Look-ups in named tables: a row name and a column name give one cell, copied from the table.

Table Gusosi
cols = Berov, Pezuvo, Vip, Mul, Bigisog, Takisaz, Vulinag, Pugugu
Nogir: [-5, -2, 2, -5, 0, -5, -2, -1]
Pur: [19, 13, 6, 14, 12, 19, 14, 15]
Kag: [7, -5, -2, 1, 3, 6, -3, 7]
Ral: [-11, -27, 52, 13, -17, -18, -14, -34]
Mokife: [-10, 16, -59, -32, 8, -2, -1, 24]
Tov: [1, -5, -14, -4, -2, 1, -4, 2]
Kon: [21, 14, 12, 16, 13, 21, 16, 17]
Zof: [17, 11, 7, 25, 23, 13, 7, 17]
Nipomut: [-7, -10, -2, -5, -5, -8, -9, -6]
Befu: [-29, -38, 31, -23, -9, -28, -40, -8]
Vuta: [11, 10, 17, 12, 13, 10, 12, 11]
Nizu: [-8, -5, -7, -8, -6, -8, -6, -6]

What is the Vulinag of Ral in Gusosi? -14
What is the Bigisog of Nipomut in Gusosi? -5
What is the Vulinag of Befu in Gusosi? -40
What is the Pezuvo of Nizu in Gusosi? -5
What is the Berov of Zof in Gusosi? 17
What is the Berov of Kag in Gusosi? 7
What is the Vip of Kag in Gusosi? -2
What is the Takisaz of Ral in Gusosi? -18
What is the Takisaz of Zof in Gusosi? 13
What is the Pezuvo of Pur in Gusosi? 13
What is the Takisaz of Pur in Gusosi? 19
What is the Vip of Befu in Gusosi? 31
What is the Bigisog of Kag in Gusosi? 3
What is the Berov of Mokife in Gusosi? -10
What is the Berov of Befu in Gusosi? -29
What is the Mul of Ral in Gusosi? 13
What is the Vip of Kon in Gusosi? 12
What is the Berov of Ral in Gusosi? -11

Sokil
columns: Delasob, Merifi, Suno
Sug: [185, 103, 80]
Vafidi: [196, 110, 76]
Bilifab: [132, 63, 67]

Bilifab, Delasob -> 132
Bilifab, Merifi -> 63
Sug, Merifi -> 103
Vafidi, Merifi -> 110
Sug, Delasob -> 185
Bilifab, Suno -> 67
Vafidi, Delasob -> 196
Vafidi, Suno -> 76
Sug, Suno -> 80

Gipizi
         Mupib  Rapodez  Lal
Zolile     138      106  201
Mura        71      123  206
Ruf        144      109  199
Sasov      118       90  197
Vizapam     56      126  179
Dugavo     102       69  185
Pufotes    135       96  196
Nesezi      98       60  177
Zotus      104      110  213
Git         63      126  196
Rukigov    155       97  177
Gidev      156       92  173
Ronu       152       89  174
Los        155      103  185

What is the Lal of Nesezi in Gipizi? 177
What is the Mupib of Sasov in Gipizi? 118
What is the Lal of Ruf in Gipizi? 199
What is the Rapodez of Dugavo in Gipizi? 69
What is the Rapodez of Pufotes in Gipizi? 96
What is the Rapodez of Nesezi in Gipizi? 60
What is the Rapodez of Gidev in Gipizi? 92
What is the Lal of Git in Gipizi? 196
What is the Mupib of Los in Gipizi? 155
What is the Mupib of Rukigov in Gipizi? 155
What is the Mupib of Dugavo in Gipizi? 102
What is the Rapodez of Ruf in Gipizi? 109
What is the Lal of Mura in Gipizi? 206
What is the Mupib of Ronu in Gipizi? 152
What is the Mupib of Mura in Gipizi? 71
What is the Rapodez of Los in Gipizi? 103
What is the Lal of Rukigov in Gipizi? 177
What is the Mupib of Gidev in Gipizi? 156

Fisu =
	Zub	Fer	Moluf	Tir	Lok	Fop	Zasub	Nevu	Fifep
Reb	149	181	147	164	183	156	176	156	156
Ritoku	187	153	192	166	149	176	161	181	178
Tadezis	236	63	241	174	53	213	66	207	203
Mefa	146	176	152	152	181	152	179	161	155
Zutub	164	145	156	164	139	154	155	148	160
Zino	178	163	180	174	162	177	164	179	177
Lesat	168	155	169	163	152	164	159	165	165
Rumepoz	147	159	135	161	155	142	165	133	149
Nefo	173	169	172	177	170	178	162	175	174
Kagi	136	140	133	143	141	139	136	136	139
Beboso	135	142	131	144	144	140	139	136	140

Moluf of Zino is 180
Nevu of Nefo is 175
Moluf of Nefo is 172
Lok of Beboso is 144
Moluf of Tadezis is 241
Fer of Lesat is 155
Lok of Ritoku is 149
Fer of Ritoku is 153
Which row has the largest Tir? Nefo

Kib =
	Gesuvod	Guzoroz	Pog	Zipo	Lomo	Databi	Gaz	Lefa	Fisa	Mipivun
Zopu	-41	13	-9	-5	-57	-24	-12	-29	-19	-16
Sarof	8	-50	-11	-24	-18	-6	6	-4	-23	-16
Bufu	-3	-6	-10	-18	11	-24	1	-29	-22	-11
Kan	-77	-3	-13	-18	-8	-17	-98	-9	-19	-11
Vobiz	-60	49	-3	-30	-12	-16	-22	-13	-23	-1
Rupema	7	-42	-8	-29	32	-13	-86	-15	-24	-7
Teleb	-37	7	-19	-32	23	-7	36	-10	-16	-35
Mur	-5	-19	-23	-23	-51	-20	-9	-9	-19	-12

Rupema, Databi -> -13
Mur, Gesuvod -> -5
Rupema, Lomo -> 32
Rupema, Mipivun -> -7
Kan, Mipivun -> -11
Kan, Gaz -> -98
Zopu, Guzoroz -> 13
Kan, Zipo -> -18
Sarof, Pog -> -11
Kan, Gesuvod -> -77
Vobiz, Lomo -> -12
Teleb, Guzoroz -> 7
Zopu, Lefa -> -29
Teleb, Lefa -> -10
Bufu, Databi -> -24
Sarof, Lefa -> -4
Sarof, Zipo -> -24
Teleb, Databi -> -7
Sarof, Gaz -> 6
Mur, Lomo -> -51

Sisalo =
	Gasim	Kilor	Lup	Dol
Vikinim	0.22	0.18	0.10	0.28
Pabim	0.15	0.16	0.04	0.50
Mis	0.30	0.10	0.09	-0.64
Rad	-0.17	-0.07	0.32	-0.16
Rel	0.31	0.40	0.35	0.86
Kufek	-0.01	0.03	0.39	-0.71
Potov	0.02	0.09	-0.15	0.63
Keludez	0.41	0.49	0.64	-0.61
Nomit	0.43	0.14	0.06	0.08

Mis, Dol => -0.64
Vikinim, Gasim => 0.22
Mis, Lup => 0.09
Potov, Dol => 0.63
Rel, Kilor => 0.40
Pabim, Gasim => 0.15
Pabim, Kilor => 0.16
Keludez, Kilor => 0.49
Kufek, Gasim => -0.01
Keludez, Dol => -0.61
Potov, Kilor => 0.09
Kufek, Lup => 0.39
Nomit, Dol => 0.08
Pabim, Lup => 0.04
Keludez, Lup => 0.64
Vikinim, Dol => 0.28
Rad, Kilor => -0.07
Rad, Gasim => -0.17
Nomit, Lup => 0.06
Kufek, Dol => -0.71

